Here is a tiny trained network, its code and every weight. The questions are about switching its units off for an input and a class, where a switched-off unit gives its printed mean instead of its output.

import numpy as np


def w(rows, s, z=0):
    codes = np.array(rows[::2]) - 128.0
    scale = np.full(codes.shape[1], s)
    scale[-1] = z or s
    return codes * scale


def f(y):
    return np.maximum(y, 0)


def log_softmax(a):
    a = a - a.max(-1, keepdims=True)
    return a - np.log(np.exp(a).sum(-1, keepdims=True))


def net(x, mask):
    res = np.array(x, float).reshape(1, 7) / 4 @ E
    y = f(res @ A[0][:, :-1].T + A[0][:, -1])
    res = res + np.where(mask, y, B[0][:, -1]) @ B[0][:, :-1]
    return log_softmax(res[-1] @ U[:, :-1].T + U[:, -1])


A, B = {}, {}
E = w([
[137,96,191],'x0',
[135,33,92],'x1',
[100,156,77],'x2',
[172,240,103],'x3',
[130,119,78],'x4',
[219,53,6],'x5',
[4,125,89],'x6',
],0.0037)
A[0] = w([
[133,126,141,183],'n1',
[1,200,79,123],'n2',
[200,82,40,175],'n3',
[97,200,96,177],'n4',
[109,134,130,135],'n5',
[137,108,178,253],'n6',
[54,135,228,251],'n7',
[143,63,103,237],'n8',
[45,54,112,248],'n9',
[168,234,195,206],'n10',
[216,177,90,168],'n11',
[115,184,143,209],'n12',
[147,131,166,183],'n13',
],0.013,0.0028)
B[0] = w([
[135,118,140,155],'n1',
[11,205,120,224],'n2',
[180,99,13,255],'n3',
[98,203,108,189],'n4',
[114,128,135,144],'n5',
[149,67,171,196],'n6',
[98,67,253,250],'n7',
[144,57,78,219],'n8',
[69,40,106,240],'n9',
[196,175,224,236],'n10',
[206,157,77,221],'n11',
[128,176,167,190],'n12',
[154,107,158,168],'n13',
],0.031,0.0057)
U = w([
[209,128,49,158],'0',
[3,205,132,77],'1',
[71,59,135,116],'2',
[102,89,191,212],'3',
[178,156,189,136],'4',
[178,242,113,6],'5',
[133,72,34,155],'6',
],0.0041,0.0019)

Each question gives the input, the list of numbers given to net, and the class t.
The units are the neurons (one row each of A and B). Each row of codes is followed by its name. A weight is (code - 128) times the scale printed after its matrix; where a second scale follows, it is the last column's (A, B and U).
mask holds one flag per neuron, in row order. A switched-off neuron (its flag False) gives its mean, the last column of its row in B, instead of its output. The means were averaged over made-up inputs and are rounded, as every weight is.
A unit's drop is (log p(t) with every unit on - log p(t) with that unit switched off) / (log p(t) with every unit on - log p(t) with every unit switched off).
The circuit of an input: a set's keep is (log p(t) with only the set's units on - log p(t) with every unit switched off) / (log p(t) with every unit on - log p(t) with every unit switched off). Starting from the 12 units with the biggest drops (on a tie, the unit counted first), units are removed one at a time, each time the one whose removal leaves the highest keep (on an exact tie, the one counted first), for as long as the keep stays at least 0.8.
units of the circuit, in order: the units of the circuit, biggest drop first
unit that matters most: the unit with the biggest drop
top k neurons: the k neurons with the biggest drops, biggest first
input [3,-7,3,0,-8,-8,6], class 1: unit that matters most	n2
input [-3,6,6,1,-2,-1,-5], class 0: units of the circuit, in order	n7, n2
input [-2,2,1,5,7,-7,-1], class 1: units of the circuit, in order	n2, n4
input [-6,6,-4,-7,-7,3,-7], class 6: units of the circuit, in order	n10, n3
input [-5,1,7,2,6,3,-1], class 0: units of the circuit, in order	n11, n3
input [6,-2,0,4,-2,3,-3], class 5: units of the circuit, in order	n7, n9
input [-4,0,4,7,-2,5,-3], class 0: units of the circuit, in order	n3, n11
input [1,0,7,6,4,6,-2], class 0: units of the circuit, in order	n11, n3
input [-4,-5,-4,-2,2,-8,-3], class 4: top 2 neurons	n10, n9
input [-4,-8,7,0,-4,-3,-3], class 5: units of the circuit, in order	n9, n4
input [-3,-8,7,5,1,0,0], class 5: top 2 neurons	n10, n11
input [4,-3,6,7,3,7,-2], class 0: units of the circuit, in order	n3, n11
input [7,5,-7,-3,0,5,7], class 6: units of the circuit, in order	n7, n8, n10
input [8,0,3,1,4,4,-4], class 0: unit that matters most	n9
input [-8,-8,7,0,-3,0,-1], class 5: top 2 neurons	n10, n9
input [-7,-7,1,7,5,-1,3], class 1: top 2 neurons	n2, n3
input [-6,7,8,7,8,7,-4], class 0: top 2 neurons	n11, n9
input [-1,-8,2,-5,-1,7,4], class 6: top 2 neurons	n7, n10
input [-5,6,7,-3,4,2,7], class 6: top 4 neurons	n3, n7, n8, n9
input [0,4,-8,5,4,6,7], class 6: unit that matters most	n10
input [6,4,-5,4,-3,3,-2], class 0: top 2 neurons	n7, n9
